Below are the code and all the weights of a small trained network. Each question names an input and a class and asks about switching units off, where a switched-off unit gives its printed mean instead of its output.

import numpy as np


def w(rows, s, z=0):
    codes = np.array(rows[::2]) - 128.0
    scale = np.full(codes.shape[1], s)
    scale[-1] = z or s
    return codes * scale


def f(y):
    return y / 2 * (1 + np.tanh(0.7978845608 * (y + 0.044715 * y**3)))


def log_softmax(a):
    a = a - a.max(-1, keepdims=True)
    return a - np.log(np.exp(a).sum(-1, keepdims=True))


def net(x, mask):
    res = np.array(x, float).reshape(1, 7) / 4 @ E
    y = f(res @ A[0][:, :-1].T + A[0][:, -1])
    res = res + np.where(mask, y, B[0][:, -1]) @ B[0][:, :-1]
    return log_softmax(res[-1] @ U[:, :-1].T + U[:, -1])


A, B = {}, {}
E = w([
[128,129,129],'x0',
[158,56,215],'x1',
[94,37,60],'x2',
[128,128,128],'x3',
[127,129,128],'x4',
[246,119,78],'x5',
[128,128,128],'x6',
],0.011)
A[0] = w([
[145,239,67,202],'n1',
[128,134,184,109],'n2',
[102,143,172,115],'n3',
[152,102,175,129],'n4',
[151,94,96,55],'n5',
[196,149,162,119],'n6',
[148,117,137,51],'n7',
[231,194,131,155],'n8',
[74,145,64,177],'n9',
[65,119,85,107],'n10',
[99,166,172,146],'n11',
[101,154,168,95],'n12',
[156,95,89,131],'n13',
[78,109,110,133],'n14',
[65,97,130,78],'n15',
[135,12,232,129],'n16',
[131,151,88,139],'n17',
[100,131,111,97],'n18',
[144,181,93,216],'n19',
[93,161,145,122],'n20',
[53,217,229,238],'n21',
[184,31,25,2],'n22',
[127,71,118,44],'n23',
[220,140,197,59],'n24',
[92,137,70,234],'n25',
[91,79,173,104],'n26',
[134,199,55,172],'n27',
[66,168,112,94],'n28',
[3,56,104,120],'n29',
],0.017,0.0048)
B[0] = w([
[61,186,217,227],'n1',
[169,132,113,155],'n2',
[152,160,115,158],'n3',
[177,124,114,158],'n4',
[130,150,109,147],'n5',
[178,78,128,173],'n6',
[147,133,117,128],'n7',
[165,68,198,211],'n8',
[78,83,119,186],'n9',
[109,81,135,170],'n10',
[112,152,98,172],'n11',
[131,149,100,157],'n12',
[126,144,100,161],'n13',
[123,97,146,160],'n14',
[143,103,169,163],'n15',
[253,210,161,222],'n16',
[98,146,144,154],'n17',
[114,113,131,138],'n18',
[82,139,169,183],'n19',
[112,127,109,159],'n20',
[62,207,42,254],'n21',
[83,218,43,207],'n22',
[156,166,137,149],'n23',
[196,49,106,188],'n24',
[75,92,119,184],'n25',
[179,167,171,167],'n26',
[80,191,167,202],'n27',
[102,99,103,172],'n28',
[166,56,212,218],'n29',
],0.047,0.017)
U = w([
[28,150,50,188],'0',
[126,126,223,232],'1',
[152,164,3,168],'2',
[180,17,100,5],'3',
[58,2,147,9],'4',
],0.0075,0.0023)

Each question gives the input, the list of numbers given to net, and the class t.
The units are the neurons (one row each of A and B). Each row of codes is followed by its name. A weight is (code - 128) times the scale printed after its matrix; where a second scale follows, it is the last column's (A, B and U).
mask holds one flag per neuron, in row order. A switched-off neuron (its flag False) gives its mean, the last column of its row in B, instead of its output. The means were averaged over made-up inputs and are rounded, as every weight is.
A unit's drop is (log p(t) with every unit on - log p(t) with that unit switched off) / (log p(t) with every unit on - log p(t) with every unit switched off).
The circuit of an input: a set's keep is (log p(t) with only the set's units on - log p(t) with every unit switched off) / (log p(t) with every unit on - log p(t) with every unit switched off). Starting from the 12 units with the biggest drops (on a tie, the unit counted first), units are removed one at a time, each time the one whose removal leaves the highest keep (on an exact tie, the one counted first), for as long as the keep stays at least 0.8.
circuit, biggest first: the units of the circuit, biggest drop first
k most important neurons: the k neurons with the biggest drops, biggest first
drop when u is switched off: that unit's drop, to one decimal
input [4,2,-6,-5,-7,8,-8], class 3: most important neuron : [n24]
input [7,1,-7,4,6,0,-4], class 2: circuit, biggest first : [n21 n24]
input [-1,7,-7,1,-8,1,-3], class 3: 3 most important neurons : [n24 n8 n22]
input [3,0,2,-3,-3,0,-3], class 4: circuit, biggest first : [n21 n16 n1]
input [4,-5,-2,-8,-5,0,6], class 0: 2 most important neurons : [n29 n16]
input [0,2,1,-8,-5,1,1], class 2: 2 most important neurons : [n1 n29]
input [8,8,1,5,-4,5,8], class 2: 2 most important neurons : [n22 n29]
input [-3,-6,2,-6,2,1,-3], class 0: 4 most important neurons : [n8 n29 n16 n27]
input [-2,7,8,1,3,1,7], class 2: 3 most important neurons : [n22 n1 n8]
input [-7,1,-3,0,8,0,-8], class 2: drop when n29 is switched off : 0.3
input [-3,2,-4,-8,-2,8,2], class 3: drop when n24 is switched off : 0.2
input [8,4,-6,-7,6,-3,5], class 2: drop when n21 is switched off : 0.0
